Table B holds the same points as the rows below and some others, measured another way and shuffled. Each row below is followed by which row of B it is.
B:
1: [ -44  -88  180    8  -42  -21   21  145   31   61  238  -10 -169 -125
  139  -64  254 -155 -187]
2: [  47  -13   18   40   41   15  -64  -76  -45   28   88  -23  -57 -151
  -18  -10  -20  -12  -43]
3: [  28  211  125   26   -2  -28  -54 -112 -145   62   55  -32   71   72
 -126  -44  -11   69   -1]
4: [ 120 -274  350  148   12   93 -238 -142   16   48  394 -210 -301 -338
  -35  -72  238   -3  -77]
5: [  54 -177 -349 -207  -71 -105   58   27  317  -61 -128  -23  -18   55
  231   99   26 -245 -112]
6: [  10  189  191  219 -155 -100  -26  195   64   54  -11  140   13  116
  -63 -110  145   -7    8]
7: [ 207 -220 -210  100  -49   40 -236 -132  266 -113 -182  -37  -98 -127
 -131  138  -68  -31  110]
8: [  22  -16   38  -40 -132 -133   33   93  190   37   68  -25  -35  112
  151  -64  186 -142 -110]
9: [  96   -8  148  334   18   52 -180  -30  -31   39   91   70 -101 -280
 -166  -77  -41  103   78]
10: [  86  227  284  301  -65  -43 -144  -46  -80   85   83   36   33   13
 -214 -150   16  170   94]
11: [  19  255   81 -277  153  150 -124 -432 -471   11   58 -231   81   74
 -314  168  -92  117  -28]
12: [  53 -146   29  -46   72   10  -53 -153   -7   47  227 -138 -116 -214
   90  -33   35  -64 -116]
13: [ 250   -2   55  286 -160  -69 -281 -150  268  -35 -126  -51    3   82
 -231  -38  -17  130  212]
14: [  37  163 -122  123  -26  -36  -29   39   -3   -5 -176  157   85    6
 -108   20 -129   17   66]
15: [  35  -15  -91   -7 -107 -105   19  102  202   -6  -61   45   -7   66
  104   -8   81 -135  -59]
16: [ -16  268   -9  230 -205 -131   36  341  138   -4 -262  310   96  214
  -82  -35   56  -47   57]
17: [ 130   18  283  216 -113   15 -228  -57   46    7   80  -64 -104   -8
 -216  -41  165   74   65]
18: [ 128   92   44  118  -79 -134  -78 -133  124   58   38  -66   82   97
  -11 -137  -31   67   53]
19: [ 102   29  197  271  -30   -4 -158  -54   -1   56  121    7  -65 -146
 -126 -109   23   98   52]
20: [ 121   72 -162   -4 -162 -175  -30  -34  290  -20 -183  -14  120  263
   27  -20  -13  -46   53]
21: [ 126  126  197  154  -58  -72 -146 -174    1   73  100  -92   42   59
 -130 -130   13  124   62]
22: [  96   34 -311  164    9    4  -78    6  105  -59 -294  198   55 -117
 -123   87 -251    9  127]
23: [ -59  161  174 -322  288  286 -114 -422 -682   21  241 -244  -68 -193
 -303  216  -42   74 -139]
24: [  27  -76 -639 -575  360  291  -66 -522 -382 -168 -260 -171   38 -231
 -194  514 -433  -93  -60]
25: [ -77  328  509  243 -203 -130   28  300  -66  141  186  129  -10  201
  -50 -235  343   13  -83]
26: [  80   14  -44   56    8  -30  -69 -110   34   27   23  -24    5  -66
  -22  -28  -64    9    5]
27: [ 221  -85   93  157  -76  -21 -258 -240  171   -8   38 -161  -51  -19
 -152  -33   16   91  111]
28: [  42  126  -53   66 -171 -134    4  150  196   -2 -154  108   60  206
    9  -21   76  -80   11]
29: [ 141   58   95  195   -9  -20 -167 -184    8   43   56  -59   12  -72
 -149  -75  -71  125   90]
30: [  69 -123 -203 -269  -28 -102   30 -147  182   -6   25 -169    5   82
  197   42   33 -165 -128]
31: [ -38   32  116  -52  102   83  -23  -65 -237   50  191  -38  -93 -193
  -35   23   42  -33 -127]
32: [   2 -108 -282  -87  -35  -18   42  142  168  -66 -160  108  -58  -74
  109  131    8 -217  -89]
33: [ 187 -131   53  195  -66   19 -248 -133  172  -34    0  -70 -109 -119
 -160   12   22   45   98]
34: [ -16  103  142  174 -116  -60   -5  221   46   46   22  146  -52   -1
   -2  -76  149  -61  -48]
35: [   0  -30  142  111   59   43  -44    6 -107   69  207   12 -119 -258
   12  -65   54  -21  -87]
36: [  58   22  130  203  -13  104 -181   23  -75  -27  -20   77 -116 -165
 -241   63   44   39   48]
37: [ 233  -80 -219 -100   12  -92 -153 -441  194  -10  -34 -261   94   60
   -8    1 -190   58   79]
38: [ 110  107   93  171  -29  -57 -120 -141   14   52   40  -32   44   -8
 -114  -98  -50  109   72]
39: [ 106   68 -188  121 -236 -203  -13  171  404  -40 -293  147  102  257
   38  -26   14  -90   81]
40: [ 109  162  504  508  -98  -63 -190   12  -30  147  260   41  -54 -109
 -182 -293  114  220  102]
41: [ 175  -78 -431 -304 -154 -258   24 -209  468  -55 -217 -194  169  376
  218   43  -65 -154   -9]
42: [  83  156 -161  154  -85  -82  -45   43  119  -22 -247  159  109   89
 -103    9 -130   23  106]
43: [  26    0  -91  -47 -127 -129   41  104  211   -1  -64   32    8  133
  122  -11  105 -150  -75]
44: [ 158  188 -143  111 -112 -167  -79 -135  189   10 -209   14  193  234
  -90  -68 -161   88  151]
45: [ -47   64  167   76   81   85  -28   31 -236   59  171   56 -103 -229
  -63   -7   54  -11  -98]
46: [ 165  -21  -22 -125  -26 -133  -89 -353  135   53  121 -284   69  133
   67  -80  -26   26  -15]
47: [  27  155  -30  228  -16   19  -69   88  -53   -3 -145  209   25  -92
 -168   11  -98   43   72]
48: [   3  182  -30  139 -197 -142   34  261  187    2 -193  206   69  204
   -4  -39   88  -83   13]
49: [ 136  -46 -225 -212 -140 -212   11 -157  351  -12  -76 -177   99  289
  182  -14   27 -124  -41]
50: [  30   78  105 -104   18  -64   -4 -173  -76   87  201 -159   21   38
   54  -82   54   -8 -102]
51: [  59   59  111   55   14  -16  -76 -123  -65   59  123  -64  -16  -58
  -50  -59   14   39  -24]
52: [ 111   66 -261 -551  175   80 -103 -649 -245  -55  -40 -411  135  161
 -149  264 -202   18  -48]
53: [  94  -70  171  -63   51  -19 -102 -277  -47   84  312 -264  -72  -94
   41  -91   78   18  -94]
54: [  25    0    3   67 -135 -119   11  152  207   21  -11   66  -27   64
  101  -63  129 -121  -61]
55: [ 130 -224  -87  163    6  129 -224  -28  112  -90  -78   34 -190 -300
 -159  137  -10  -42   56]
56: [ -21  246 -294 -205  167  179  -56 -202 -378  -94 -303   76  118  -21
 -327  320 -287   29   42]
57: [ -29  -12   99  -21  -28  -16   11   84   -7   37  133    7 -101  -63
   75  -16  160 -119 -140]
58: [  21  323 -305 -273  129  107  -61 -324 -340  -82 -333  -18  220  163
 -337  287 -314   71   72]
59: [  61  406 -117 -327   85   50  -94 -465 -365  -35 -205 -188  264  344
 -369  210 -218  142   75]
60: [ -38  366  -54 -203  163  211  -97 -265 -546  -50 -180   -4  118   49
 -437  276 -194  106   33]
61: [ 257  -44   77   84  -58 -129 -214 -409  200   60  127 -288   52   81
  -48 -141  -52  143  104]
62: [-122   77  301 -296  281  294  -74 -289 -686   50  379 -225 -176 -292
 -208  167  104   -4 -232]
63: [ 154   24 -168 -145   14  -79  -89 -348   77    3  -30 -201  111  107
  -17   21 -138   24   28]
64: [ 120   92  -97  132   -4    1 -137 -138   16  -18 -140   40   57  -35
 -178   34 -160   84  119]
65: [  27  171  297  215  -60  -71  -54   25  -63  122  183   19    1   -7
  -58 -189  104   76  -12]
66: [ 125  -12 -236  -17  -37  -79  -63 -131  182  -33 -152  -22   69   46
   -7   41 -125  -31   51]
67: [ 176  -39  364  300 -101   14 -281 -122   71   33  172 -116 -133  -83
 -215 -106  164  126   88]
68: [ -12  115 -200    9   37   26   10   39  -77  -24 -175  158   47  -71
  -80   96 -143  -42   -3]
69: [  32  181  -50  146 -165 -123   -1  184  160   -3 -206  184   81  181
  -50  -24   29  -45   47]
70: [ 146    2 -111   87   20  -17 -136 -210   70   -6  -54  -46   36  -68
 -100    4 -156   67   86]
71: [  45   53 -118  -44   28  -13  -28 -104  -29    7  -39   -8   32  -28
  -30   39  -89  -26  -21]
72: [  77 -172 -619 -389  119    0   39 -251  127 -103 -221 -100   54  -60
  143  249 -259 -195  -74]

[  29  192  138   17   52  121   25    6    6 -142    8   77   59   98
   -6  218  202  143   32   74  344 -221  142  -90  -28   22] => 27
[  90  381  230  -27   25  107   13  -42 -109 -219  -82  202  127  254
  -53  279  351  310   -3   24  513 -537  103 -299   32  119] => 61
[ 185  -13  -58   11  162  136  173  -89 -167   84 -250  110  152  -27
  -94 -101 -303 -131 -383 -293  161  265 -374 -172   -7  -82] => 19
[ 505  195  -94  172  336  185  222  371 -396  341  191  -91 -216  -43
  339  -28  -46 -191 -646  154  251  335  250  -18 -592 -263] => 72
[  48 -295  159 -130   73  -84 -192 -218  -63  338  482  314 -156 -351
 -251   37   71 -267  494  377  161  -23  -22  192 -459  149] => 22
[ -74    6  -66 -142  278  -56   62  141  389 -142 -120 -132  -43 -290
  -58  402 -136   55  262 -172  152  486  -13  262 -129 -318] => 31
[ -86  185  -60  -79  252   13  168  172  421 -328 -315 -211  101 -158
  -20  446 -115  191  110 -318  219  411   -8  121   76 -332] => 23
[ -83   10  182  -53  -16   49  -57 -182   84 -111   62  180  110  -29
 -187  179  149   64  303   88  283 -224  -13  -47   31  127] => 38
[ 226  163  -97  163  216  203  333  152  -80    6 -204 -173  156  -65
  109  -14 -271 -110 -527 -239  164  448  -74 -118  -31 -239] => 57
[ 128   90  113 -156  235 -156  122 -106   94   67  -18   80  170 -458
 -300  252 -164  -77  316 -189  294  322 -246  -39 -217  -67] => 45
[  71  303  161 -157  161  -54   48  -56   58 -190 -183  156  150  -35
 -187  370  133  235  187 -182  452 -160 -112 -185  -34  -12] => 50
[  50   46   31  186    5  265  165  -10  -68  -54  -23  -45  155   84
   59  -65  -49  -78 -306   14  159   39   47 -115   98   -2] => 29
[ 254  261  -11  219  106  336  170  198 -299  -28  -76  -13  -19  356
  293  -17  125   72 -673   55  300 -146  210 -197  -69  -90] => 37
[ 148   81   29  159   74  220  181   23 -129   30   13  -31  112    4
   61  -48  -69 -108 -321   12  196  116   32 -116  -37  -34] => 54
[ 302  204  -56  114  187  232  250   57 -280   26 -295   32  143  156
   80  -83 -185  -30 -667 -273  257  141 -203 -287   -6 -123] => 8
[  82  217   -9  215    7  352  271    0 -108 -232 -361  -53  290  305
   90  -77  -99   76 -609 -252  233  -31  -93 -313  348  -50] => 11
[-103 -338   -8 -192  157  -70 -194  -99  209  130  195  178 -200 -287
 -179  175  -61 -145  462  139   60  221  -87  345 -302  -69] => 68
[ -47   34   27  378 -247  582  149 -137 -232 -252 -233   64  265  656
  186 -343   63   35 -775   14  136 -437   17 -362  553  187] => 59
[  26  289 -169   68  375  110  307  481  426 -288 -243 -491  -13 -171
  262  465 -156  136 -185 -255  179  717  283  232  -72 -561] => 4
[-135   30   66  -47   38  101   -4  -80  199 -231 -134   66  102   47
 -106  220   59  121  152  -69  226  -59  -34    4  143  -21] => 17
[ 164 -172 -143  139   37  336  199 -212 -323   96 -410  184  226  229
  -58 -424 -442 -232 -799 -381   29  197 -570 -298  244   -1] => 6
[ -26  184  148    1   32   83   95  -82   95 -212 -107   46  213    7
 -122  210   83  137   93  -83  325 -116  -15 -147  121   35] => 67
[ 226   64 -130  292   99  394  280  137 -268   55 -154 -106   76  225
  257 -247 -203 -154 -840  -90   98  232  -10 -165   42 -146] => 43
[-125 -201  -56  -11  124   86   14    1  263  -36   32  -54  -37 -194
  -50  123 -138 -114  156    8   26  352  -13  248  -44 -148] => 36
[ 159  162  207 -186  162 -124  -54 -111  -77   74   97  272   31 -194
 -237  288  153   74  338   43  427 -177  -82 -102 -312   74] => 33
[ 261   57 -126  327   99  391  309  150 -284  103  -82 -142   87  156
  261 -268 -222 -215 -837  -54   82  307   40 -155   -8 -148] => 15
[ 121  451  167 -184  258 -123   89   86  137 -233 -183   46  117 -125
 -143  553  172  322  268 -200  535  -75    4 -128 -139 -131] => 53
[-213 -179   -5   73  -69  283 -120  -40  128 -169   29   90  -82  288
   81   36  143   49  -30  186   83 -210  146  132  142   32] => 13
[-250 -456   76  -15 -159  171 -192 -381   72   42  152  296   32   14
 -240 -164  -30 -195  252  198   -9 -164 -190  106  129  238] => 16
[-385 -338   39   12 -157  258 -301 -142  254 -217  133  179 -168  313
   23   79  262   91  244  338   45 -381  201  266  176  115] => 44
